In the rows, 128 means zero.
Facts:
Φ(badrek, logrur); Φ(basker, trisotrar); Φ(befel, gazi); Φ(bepas, flekil)
Φ(bezar, skogum); Φ(bidu, flekil); Φ(biflu, skekel); Φ(bodir, donum)
Φ(bonor, ropok); Φ(bragar, skadral); Φ(brifotik, donum); Φ(brofliplik, skadral)
Φ(dedo, dafite); Φ(ditran, gronal); Φ(donum, rakim); Φ(dozik, dafite)
Φ(draba, vena); Φ(drebruk, dedo); Φ(driklol, skadral); Φ(drobren, sustimim)
Φ(drogar, donum); Φ(drogolor, skekel); Φ(droliflil, buskin); Φ(dropem, buskin)
Φ(drustil, stabrur); Φ(farimok, floplaskil); Φ(fefam, vena); Φ(fera, flekil)
Φ(fise, gravogrus); Φ(flagrek, dafite); Φ(flastos, gazi); Φ(fledin, logrur)
Φ(fledrik, flemiklek); Φ(flekil, bibrol); Φ(flemiklek, kabe); Φ(flidru, gazi)
Φ(flobi, stosto); Φ(flovo, logrur); Φ(fluplek, skogum); Φ(flupluk, skogum)
Φ(fluson, bibrol); Φ(fodro, rakim); Φ(foflem, vena); Φ(fudol, foflem)
Φ(fumari, bibrol); Φ(gasil, skadral); Φ(gazi, babor); Φ(gites, fiple)
Φ(gobros, fiple); Φ(graklim, donum); Φ(gravogrus, kabe); Φ(grobral, skogum)
Φ(gromun, grutus); Φ(gronal, flekil); Φ(groskek, skogum); Φ(grutus, ropos)
Φ(gugras, vorim); Φ(kega, babor); Φ(kladam, drobren); Φ(klasa, flekil)
Φ(kloda, stosto); Φ(kluno, logrur); Φ(kole, dozik); Φ(lagrel, ropok)
Φ(laski, skogum); Φ(lefer, fiple); Φ(liflar, buskin); Φ(madro, flekil)
Φ(midus, vena); Φ(miklizel, skogum); Φ(miplik, babor); Φ(mipuzek, tefatrek)
Φ(mubu, pliflor); Φ(mupul, bibrol); Φ(muskel, bibrol); Φ(napok, tefatrek)
Φ(natren, midus); Φ(neto, skogum); Φ(niflu, tefatrek); Φ(niru, skogum)
Φ(nodrul, ropos); Φ(pafor, rakim); Φ(paski, tiril); Φ(pastuflum, bibrol)
Φ(pigrik, dafite); Φ(plabran, skadral); Φ(plaplel, kabe); Φ(pleplel, drobren)
Φ(pleskadrul, flekil); Φ(plezu, seboser); Φ(pliflor, vorim); Φ(puga, logrur)
Φ(retrel, gazi); Φ(rofa, trisotrar); Φ(ropok, ropos); Φ(ropos, logrur)
Φ(sabru, flovo); Φ(seboser, dafite); Φ(sifi, logrur); Φ(skadral, sustimim)
Φ(skekel, kabe); Φ(skelen, treka); Φ(skodreklas, treka); Φ(skograr, trisotrar)
Φ(skogum, dafite); Φ(skuzus, babor); Φ(soplar, bibrol); Φ(stabrur, flekil)
Φ(stegrur, flekil); Φ(stiban, vena); Φ(stizu, midus); Φ(stokli, foflem)
Φ(stonur, drobren); Φ(stosto, fiple); Φ(stuti, foflem); Φ(tavuk, midus)
Φ(tefatrek, babor); Φ(tibrem, babor); Φ(tidak, foflem); Φ(tiril, fiple)
Φ(treka, rakim); Φ(trekli, tiril); Φ(trisotrar, bibrol); Φ(trostom, dedo)
Φ(trovogru, flemiklek); Φ(trutul, babor); Φ(vaziklas, gronal); Φ(vituplan, flekil)
Φ(zafes, flemiklek); Φ(zako, vena); Φ(zosu, bibrol); Σ(badrek, soplar)
Σ(bepas, sustimim); Σ(bepas, fodro); Σ(bepas, fumari); Σ(bibrol, trutul)
Σ(bragar, puga); Σ(bragar, gugras); Σ(dozik, skogum); Σ(draba, vaziklas)
Σ(draba, graklim); Σ(draba, stokli); Σ(drobren, fodro); Σ(drogar, madro)
Σ(drogar, flovo); Σ(droliflil, skodreklas); Σ(dropem, madro); Σ(dropem, brifotik)
Σ(dropem, lefer); Σ(dropem, skelen); Σ(drustil, ditran); Σ(drustil, groskek)
Σ(fefam, bezar); Σ(fera, trekli); Σ(fera, grutus); Σ(fera, dedo)
Σ(fiple, kabe); Σ(fiple, graklim); Σ(fiple, pigrik); Σ(fiple, stabrur)
Σ(flagrek, fise); Σ(flagrek, tiril); Σ(flastos, kladam); Σ(flastos, driklol)
Σ(flastos, vituplan); Σ(fledin, ditran); Σ(fledin, gugras); Σ(fledin, flidru)
Σ(flekil, flovo); Σ(flekil, zafes); Σ(flobi, fodro); Σ(flobi, graklim)
Σ(fluplek, ropos); Σ(flupluk, plabran); Σ(flupluk, tidak); Σ(flupluk, sifi)
Σ(fluson, zosu); Σ(fudol, mipuzek); Σ(gasil, zosu); Σ(gravogrus, ropos)
Σ(gravogrus, mupul); Σ(gravogrus, zako); Σ(grobral, mubu); Σ(grobral, stokli)
Σ(klasa, trutul); Σ(klasa, bidu); Σ(klasa, befel); Σ(laski, bodir)
Σ(laski, gobros); Σ(laski, natren); Σ(liflar, gromun); Σ(liflar, groskek)
Σ(miklizel, puga); Σ(miklizel, drogolor); Σ(miplik, sustimim); Σ(miplik, stegrur)
Σ(neto, skadral); Σ(niflu, gobros); Σ(niru, vituplan); Σ(niru, floplaskil)
Σ(pafor, kabe); Σ(pafor, fumari); Σ(pastuflum, kega); Σ(plaplel, bodir)
Σ(pliflor, foflem); Σ(rakim, puga); Σ(rakim, vituplan); Σ(rofa, skelen)
Σ(rofa, trostom); Σ(ropok, sustimim); Σ(ropok, gugras); Σ(sabru, skelen)
Σ(sabru, nodrul); Σ(seboser, driklol); Σ(skekel, floplaskil); Σ(stiban, madro)
Σ(stiban, tiril); Σ(stuti, zosu); Σ(stuti, gites); Σ(stuti, flidru)
Σ(tavuk, skograr); Σ(tibrem, pleplel); Σ(tibrem, stonur); Σ(tibrem, mubu)
Σ(trisotrar, lagrel); Σ(trisotrar, stizu); Σ(trovogru, lagrel); Σ(trovogru, paski)

Known rows:
flobi: [137 172 102  83 109 170  86 129 157 130 120 118 102 144  89 129 112 130
  55 138 109 131 122 163 115 120 150 128 148 167]
foflem: [108 164 159 139 149 120 101 126 138 129 138 131  83  90 135  98 142 139
 164 121 128 126 136 107 137 137 126 129 120 126]
pafor: [143 149 107 112 118 156 136 126 131 129 118 124  93 140 114 141 108 125
  96 148 122 128 117 158 131 114 138 125 141 148]
retrel: [118 119 134 119 135 133  90 134 119 129 127 130 184 134 139 148 133 126
 138 111 129 125 141 107 149 130 124 127 138 123]
klasa: [ 88 135  94 149  93 144 163 128 128 141 124 122 118 134 135 142 120 121
 111 149 123 107 118 176 109 138 133 131 125 121]
gites: [146 114 132 121 144 113 109 126 133 126 128 138 149 114 127 139 130 132
 139 116 136 125 137 124 139 134 124 126 135 118]
tidak: [128 142 148 133 141 116  98 128 144 124 126 139 129 118 127 125 142 134
 152 128 132 109 136 115 146 137 129 118 130 125]
plaplel: [145 123 121 147 101 159 158 147 126 142 114 121  61 133 118 190 105 120
 132 149 144 123 105 118 129 100 150 109 119 149]
befel: [109 118 134 122 133 134  89 133 120 130 125 131 191 130 141 147 134 130
 137 113 129 121 140 110 149 127 123 130 139 118]
drogolor: [140 122 137 129 143 112 116 125 128 119 129 134 166 123 126 118 130 123
 159 133 132 127 130 119 141 124 126 123 138 120]
lefer: [147 119 140 126 150 115 108 131 130 123 126 140 146 139 129 133 136 125
 128 127 129 129 133 117 136 133 118 128 136 118]
laski: [142 104 141 160  67 149 169 155 123 145 116 127  53 139 101 207 106 128
 116 124 147 124 102 107 121  80 160  92 105 158]
trostom: [135 113 146 133 129 106 123 129 126 123 128 143 144 146 122 126 139 132
 111 113 128 128 136 119 131 123 121 121 131 123]
paski: [133 117 138 133 138 119 105 128 132 125 125 138 156 126 127 129 132 128
 142 124 132 122 133 125 132 126 125 129 141 113]
rakim: [124 150 115 110 118 163 241 113 106 106 140 107 107 134 123  60  98 103
 204 149 120 147 105 121 141 123 132 126 104 137]
bepas: [145 168  93  93 106 129  82 133 142 131 134  97 124 127  95 164 119 119
  59 155 110 139 122 186 106 137 149 101 133 183]
stabrur: [107 131 143 135 132 110  85 131 129 138 149 119 134 111 128 116 134 122
 148 114 120 144 135 144  95 157 125 132 125 109]
plezu: [132 115 145 131 127 111 117 127 127 123 129 141 157 134 118 131 135 133
 123 108 129 127 135 122 131 119 128 121 133 121]
fledrik: [143 121 140 129 148 117 105 128 133 124 125 137 153 127 121 127 129 127
 145 125 132 128 134 123 134 126 124 125 142 115]
bibrol: [ 78 148 106 152  98 149 161 126 119 146 134 112  77 120 143 121 117 125
 121 140 120 129 118 165  97 131 131 142 118 122]

Rows:
No name comes twice in this set of rows, the named rows included.
[165 143 125 128 156  99  88 128 140 123 138 101 168  91 124 120 136 136
 131 137 132 169 136 109 104 104 126 124 132 156] : sustimim
[ 94 173 107 119 106 172 134 122 153 134 117 131  87 134 119 108 121 138
  97 139 116 101 122 159 133 125 142 137 134 140] : draba
[116 114 137 113 117 123 136 129 141 112 146 130 193 152 106  95 126 103
 205 116 120 127 120 125 124 177 135 117 114 104] : vituplan
[149 122 133 136 156  94 125 142 124 128 130 141 128 173 133 149 150 108
  84 134 122 140 131 137 117 180 100 120 120 119] : madro
[132 139 148 125 151 129  88 126 129 131 138 125 116 108 123 102 128 132
 145 117 124 149 135 121 114 121 123 138 140 117] : kabe
[112 153 113 136 112 160 173 126 119 137 128 114  66 116 137 119 116 129
 118 140 126 138 121 132 117 116 130 141 114 138] : pliflor
[126 117 124 114 141 120  97 125 114 130 128 126 196 114 149 158 131 132
 135 110 136 121 147 114 156 126 121 124 133 124] : flidru
[115 126 124 103  70 173 249 122 133 106 131 135 128 186  95  73 109 113
 156 107 115 122 105 119 139 133 143 119  93 133] : niru
[ 92 136 112 136  78 157 189 118 125 134 118 138 113 156 119 118 119 139
  79 117 119 109 123 158 119  95 138 133 129 133] : grobral
[115 117 132 133 129 111  85 131 135 132 134 133 165 127 121 135 135 123
 137 121 123 122 134 146 113 151 127 125 137 110] : vaziklas
[116 122 161 140 115 109 141 122 112 129 141 138 123 122 116 101 136 142
 118  84 123 146 139 114 110 100 123 125 122 124] : skogum

Now the same things, written a new way:
Known rows:
fumari: [143 103 142 114 143 169 179 108 187 101  99 120 118 158 112 115  84 196
 164  94 175  96 132 126 118  88 104]
mupul: [162 134 146 173 194 120 105 128 166 153 137  73  88 140 130 133  93  69
 180 163 103  87  81 135 134 101 144]
liflar: [ 86 147 104 113 110 142 117 153  96  95 111 151 103 165 151 101 144 128
  94 170 104 163  98 162  96 155 147]
pigrik: [135 103 164 144 122 173 140  87 162 127 106 162 109 145 107 114  78 196
 172  86 157  66 148 103 110  99 101]
brifotik: [196 151 193  60 100 104 119 103 157 167 120 144 153 129 107 192 164 121
  82 183 155 111  99 123 111 150 119]
stonur: [138 135 168 137 166 112 151 118 160 122 120 138  75 128 110 156 101 179
 162 100 112  86 167  62 160  98 103]
kladam: [132  81 124 152 111  85 113 199 177 150 137  71  58  50 114 107 130 121
  79  70 174 158 151  56 148 147 118]
gobros: [112  72 121 103 101 166  94 103 167 158 104  84 166 116 220 183 167 119
 143 136 141 122 198 103 101  83  98]
madro: [192 155 167  56 149 108 113 121 172 170 164  79 180 135  96 178 122 134
  90 182 176 126  97 133 176  91 122]
tavuk: [ 98 148 116 156 104 111 147 101 107 108 157 130 149 125 176 116 128 107
 117 153 100 107 137 142 153 178 145]
stizu: [161 128 111 158 138  76 137 100 133 101 116  95 137  79 150 141  75 111
 142 171  97  99 152 132 145 121 149]
gasil: [ 77 157 109  87 115 119 117 195 106  92 113 119  63 162 151 108 146 155
  98 185  92 158 113 123 115 133 133]
biflu: [152 137 103 148 141 148 115 132 142 119 116 172 146 122 126 109 153  98
 126 127  89 131 124 100 145 107 130]
niru: [ 73 110 109 182  76 133 105 179  81 157 192 137  96  77 110  85 138 135
  78  68 173 156 101 128 106 201 123]
niflu: [ 62  91 120  93  87 165 105  92 100 148 128 102 166 150 211 169 178  85
 131  91 114 135 174 143 138  89  95]
napok: [ 92 111 124 110 140 102 115  94 111 116 107 111 133 128 108 136 159  91
 139 110 102 129 116 142 152 112 124]
skodreklas: [177 133 144 132 127  91 122 116 143 139  95 131 111  98 141 170 130 120
 135 129 116 127 121 142  82 108 118]
fefam: [ 98 151 112 153 108 115 132 108 106 112 149 135 152 127 165 127 139 102
 122 145 103 120 134 139 151 176 141]
sustimim: [144  61 128  82 124 162 147 144 186 111  92 105  61 154 109 105  93 198
 130 143 173 106 152  84  97  88 115]
floplaskil: [164  62 115 164 103  97 113 175 175 153 109  77  83  47 106  99 115 105
  87  75 176 158 127  94 118 129 134]

Rows:
No name comes twice in this set of rows, the named rows included.
[159 103 164 156 138 149 195  88 182  95 106 136 136 104 126 126  64 180
 175 113 160  58 182  97 153 113 120] : stokli
[ 63  93 105 162  86 116 123 139 123 139 153 113  96  81 108  89 172  68
  77  62 169 170  99 139 163 200 130] : flastos
[166  49 115 129 114 139 120 192 173 147  92  69  71  71 106  95 109 136
  98 113 179 173 158 108  81 120 159] : puga
[ 76 107 101 171  81 153 107 171  90 151 174 145  84 128 111  83 127 164
  68  78 166 167  93 139  88 195 129] : miklizel
[ 89 110 108 177  86 123 109 171 109 157 174 129 110  68 115  89 142 112
  78  68 161 162 111 120 118 194 122] : seboser
[ 64 130 110 110  84 142 132 204 145 114 141 121  57 161 134  90 159 160
  73 116 170 173 116 106 129 190 131] : bragar
[164 166 160  67 117 165 127 119  76 162 188 158 176 155 107 126 174  86
  87 174 152 145 133 126 157 199 147] : sabru
[161  56 101 144 107 149 116 184 180 131 101 132  90  79 117  84 141 115
  79  96 162 158 111  92 116 108 131] : drogolor
[147 160 141  93  97 145 106 106  72 171 193 163 165 157 107 130 163 121
  83 156 127 116  97 132 149 188 119] : flagrek
[148 121 100  83 143 118 123 195 184 102  94  66 124 164 124  97  69 179
 126 178 179 169  86 169  88  82 146] : ditran
[165 119 130 147 180 116 114 128 107 136 104 101 132  91 117 138 113  95
 160 143 119 137 169 123 112 101 150] : sifi
[190 135 161  59 122 129 114 112 147 160 153 139 165 125  99 167 153 114
  84 185 149 103 114  99 167 124 127] : lefer
[193 125 151  63 131 113 114 111 156 165 131 124 163 116 105 162 146 112
  83 185 148 107 122  94 155 106 131] : tiril
[146  74 105 115 109 126  97 146 108 136 101  96  80 148 103 106  64 183
 117 186 133 133 108 151  69  89 136] : groskek

Now the same things, written a new way:
Known rows:
bonor: [108 106 126 169 142 118 152 103 122 144 154 120 113 119 142  93 116 117
 133 141  95 130 129 126 121 126]
skograr: [105 118 118 157 126  98 149  89 108 153 126 163 107 127 144 111 132 129
 126 130  89 130 128 122 124 111]
sabru: [ 91 140 125 155 135 133 123 125  89 107 194  85 143 100  92 107 104  76
 131 183 102 179 103 124  57 169]
mubu: [102 104 108 152 151  74 123  66 123 143 139 133 153 137 177 152  20 146
 132  69  60 103 135 114 130  62]
ditran: [ 99  66  94 126 147  92 184  67 104 148  94 153 131 141 112 145 199 114
 159 132  85 123 157  62 114  60]
nodrul: [100 138 100 161 130  77 145  57  53 116 149 100 110 123 115  90 111  92
 116 145  84 160 119 101  88 140]
fudol: [112 112 132 156 117 117 130 156 142 151 166 138 131 118 130 109 107 105
 149 166 108 146 138 151 112 129]
fledin: [ 97  52 112 129 175 176 164 162 132 137 164  95 190 112  79 135 179  93
 188 178 130 118 140  91 105 103]
gravogrus: [130 123 173 194 133 183 168 161 165 163 178 138 139 118 158 106 132 129
 148 169 115 180 133 157  99 178]
vituplan: [ 85 122  33 209 149  49  89  69  79 137  79 166 118  88 208 137 200  95
 138 118 103  78  83 123 178 119]
basker: [107 117 121 160 125 127 142 111 119 150 151 156 115 119 134 116 128 117
 133 143  99 133 127 130 118 121]
skadral: [118 118 147 182 147 105 139  90 125 136 106 157 130 178 179 104 129 119
 112 132  90 145 160 103 113 128]
flekil: [103 154 123 152 150 171 115 109 127 143 168 119 146 107 119 148 132  90
 124 170 125 199 101 128  50 149]
stuti: [102  46 140 121 161 136 161 172 157 153 171 111 178 131  85 151 144  97
 195 177 111 147 144 105  90  88]
plabran: [111 108 147 176 127  91 144 105 110 144 129 170 106 158 157  92 125 128
 118 135  75 119 149 115 128 124]
skelen: [ 96 154  75 146 103  30 156  25  31 100 131 126 107 144 115 103 116  82
 116 133  67 175 116  83  67 166]
rofa: [ 87 146 117 145 124 134 127 116  88 115 195 111 145 102  97 128 111  76
 127 176 107 185  94 134  54 166]
fiple: [123 160  75 158 139 228 140 173 164 139 191 113 205  72 123 135  76 147
 134 139 158 107 188 128  87 158]
flastos: [ 81 115  89 193 142 155  63 173 116 112 181 124 159  68 197 147 174  77
 165 158 141 101  79 163 166 173]
pleskadrul: [102 123 118 151 127 127 138 112 123 157 143 156 116 116 135 122 132 120
 126 143  96 133 118 135 111 114]

Rows:
No name comes twice in this set of rows, the named rows included.
[105 130  93 207 140 136 103 141 153 124 133 104 149 107 204 142 157  98
 151 152 144 120  80 141 143 158] : seboser
[114 136 121 159 146 142 133  94 147 165 125 146 123 125 155 136 140 122
 125 141 113 157 130 124  99 114] : gronal
[113 120 167 188 129 180 164 164 150 173 188 167 126  93 127 115 144 144
 132 181 108 158 108 172 100 148] : klasa
[110 128  48 149 123 126 169  93 100 151 113 163 130  90 109 115 177 141
 121 143 110  98 178  94 116 106] : stegrur
[116 114 136  79  99 210  71 161 205 134 147 125  86 179 116  67  91  28
 131 165 173  91 106 140 141 136] : laski
[112 151  91 158 125  66 144  35  73 111 117 108 108 154 148 113 127  93
 118 132  83 195 131  86  73 163] : tiril
[105 121 155 158 134 183 136 159 154 165 188 162 130 102 121 123 123 118
 135 168 113 145 109 162 102 131] : fera
[106  78  40 150 134  74 178  81  87 124  75 140 144 130 133 131 207 124
 159 133 100  90 171  61 144  87] : gugras
[119 153  21 152 107 122 184  87  83 146 103 170 135  80 109 101 145 166
 106 119 107  72 212  93 123 105] : fumari
[104 107 141 168 132 119 135 121 118 135 146 154 132 142 144 113 125 110
 125 146  90 127 144 118 116 131] : brofliplik
[109 113 139 160 103 143 154 147 144 135 166 126 127 133 135 114 113 114
 136 163 109 125 107 132 118 132] : neto
[102 145 104 154 104  70 154  72  76 110 141 112 109 142 123 117 112  94
 114 147  81 157 115  97  89 139] : trostom

The same things again, as new rows of numbers:
Known rows:
plaplel: [132 156 104 111  76 128 152 128 109  70 110 159 140 131 114 156 132 103
 143 105 125  92 114  93 127 116 114 172 148 137  91 131 123 106 154  99
 110 110 172 117 141  54]
liflar: [100 148 154 167 130 114 105 144 109 126 119 157 147 141 136 165 118 147
 101 122 137 110 137 125 106 146 104 151 115 133 121 138 124 132 112 114
 120 123 135 130 120 128]
pastuflum: [128 129 137 125 129 131 103 136 112 127 117 126 158 138 132 140 118 129
 129 118 132  93 138 125 120 126 118 157 121 141 113 133 136 116 127 120
 123 128 140 126 127 129]
flastos: [137 123 175  87 102  64  67 107  98 126 136 140 193 156 111 150 191 100
 161  85  99 105 139 154 103  61 159  90 109 121 142 163 134  76 113 104
  86 116 187 146 142 160]
trovogru: [117 140 151 142 121 117 108 137 104 114 117 156 142 144 141 152 124 134
 109 114 135 101 127 127 101 131 106 135 113 132 128 148 135 136 126 107
 124 107 141 126 138 110]
stiban: [134 113  95 149  94 120 105 131 109 119 167 134 117 183 171 132 116 108
 101 148 180  71 143 131 129  94 108  99  81 156  33 138 189 133 117 147
 124 164 146 107 169 147]
dropem: [140 109 111 146  86 122 110 141 116 113 158 127 125 176 165 128 134 114
  95 154 174  60 143 145 144  93 102 104  92 141  54 135 201 140 120 140
 108 166 133 108 170 150]
grobral: [121 135 119 179 147 122  90 139 120 147 118 182 174 122 140 168 126 129
 116 130 111  92 156 164 116 170 115 141  85 146 157 127 121 114 106 103
 101 132 147 117 157 122]
gravogrus: [109 142 161 140 137 119 103 148 103 121 107 164 132 137 156 155 107 132
  93 110 116 101 130 123  89 136 103 131 117 133 141 155 140 144 125 111
 122  89 134 125 145 109]
droliflil: [128 136 135 137 116 121 112 130 111 117 123 142 147 147 131 153 132 131
 124 120 142 105 128 133 114 125 121 136 114 135 115 135 132 125 125 117
 118 127 138 132 131 124]
fera: [131 125 135 114 136 142  99 136 115 135 113 104 166 130 131 124 110 123
 135 121 127  90 139 114 126 126 122 173 131 143 110 132 137 116 132 120
 129 126 133 122 120 132]
plezu: [133 124  95 143 128 126 142 131 153 140 138 133 123  99 121 110 140 125
 128 146 109 141 141 137 147 152 138 123 127 127 145 114 119 121 126 131
 122 142 126 123 148 126]
buskin: [123 128 132 117 136 131 145 133 135 131 125 129 101 119 135 113 117 126
 120 127 115 141 122 121 128 128 130 114 140 121 150 133 129 139 136 136
 136 114 115 127 131 124]
groskek: [ 96 137 113 184 145 116 132 151 158 151 130 154 125  89 127 129 127 154
  95 150  96 136 162 130 141 185 113 154 127 131 158 112 110 124 105 123
 119 143 121 117 136 132]
farimok: [126 126 126 130 132 129 146 130 142 137 135 122 111 124 125 121 133 130
 129 130 129 149 124 120 142 131 133 120 135 121 141 118 122 131 129 129
 131 130 125 129 121 127]
skodreklas: [130 119 148 133 116 121 161 138 151 135 136 124 123 121 137 126 147 150
 142 119 143 142  95 116 147 143 107 116 124 112 140 128 112 145 113 112
 147 137 123 134 134 127]
dedo: [128 127 108 131 135 128 142 133 151 138 128 133 111  96 130 105 128 122
 114 146  97 138 140 133 135 145 136 117 135 125 155 131 129 132 130 137
 128 123 117 120 146 113]
zako: [105 141 110 146 151 132 145 136 139 149 145 136 103 124 133 126 105 129
 128 123 129 158 121 101 131 136 131 117 129 139 129 122 111 127 112 132
 147 126 133 128 122 129]
skograr: [122 124 125 118 146 142 136 139 143 152 128  96 125 116 127 104 116 127
 135 130 125 131 127  99 151 134 129 145 147 132 142 119 133 124 127 126
 132 128 123 122 118 136]
tidak: [115 145  98 140 149 136 149 122 137 153 153 134  97 126 134 120  99 122
 138 128 135 167 120  92 124 129 139 108 124 144 115 119 101 121 114 140
 155 133 137 129 120 126]

Rows:
No name comes twice in this set of rows, the named rows included.
[135 115 131 101 168 156 122 137 136 155 117  92 122 107 134  95  91 118
 133 128 109 124 132  99 141 134 129 146 152 134 158 130 138 137 138 136
 139 108 111 112 120 128] : stabrur
[129 164 110 117  79 116 130 118 103  69 134 161 135 147  93 161 148 100
 134 109 119  85 113  83 137  90 113 158 152 127 105 107 136  77 153  80
  72 136 185 111 127  56] : niflu
[105 143 172 153  98 109 107 115 111  81 105 128 138 129 117 161 130 189
  99 140 125 141 160 150  83 147 111 184 139 108  67 140  95 123 137 148
 143 156  99 153  74 161] : fledin
[108 138 158 138 143 128  91 151 100 130 102 147 151 137 148 151  98 128
 107 113 118  84 143 114 104 134 103 158 122 142 129 149 144 129 126 112
 119  97 138 119 131 119] : bibrol
[117 137 116 175 129 111  97 144 120 133 117 172 168 118 132 161 133 132
 111 138 111  94 163 151 121 165 111 152 100 146 133 127 130 109 111 107
 102 138 147 119 159 119] : fluplek
[ 93 141 149 157 160 117 118 150 129 147 143 152 116 136 125 149 126 137
 102 123 115 131 119 102 143 130 114 115 133 120 172 111 135 121 106 100
  97 125 137 120 111 124] : trutul
[134 150  98 102  68 129 217 138 158  75 123 141 118 106 104 128 153 116
 182 102 132 122  72  60 175 132 106 169 173 121 105 108  98 114 151  84
 126 126 171 123 143  42] : bodir
[135 124 101 141 144 134 138 125 149 150 137 133 122 108 121 119 132 127
 132 140 114 142 133 138 147 150 136 118 121 130 162 111 117 125 122 130
 126 140 121 118 142 126] : pigrik
[143 124 162  88 108  97  95 126  98 119 102 148 173 140 149 139 150 103
 152  90 107 101 134 153  82  92 148 102 108 130 133 190 133 125 129 124
 124  75 164 144 166 136] : skekel
[ 98 142 170 148 147 131  77 147 109 134 105 109 161 126 134 131  92 161
 102 123 122  92 162  96 114 158  95 213 145 144 107 136 135 122 125 117
 132 129 126 118  97 149] : drustil

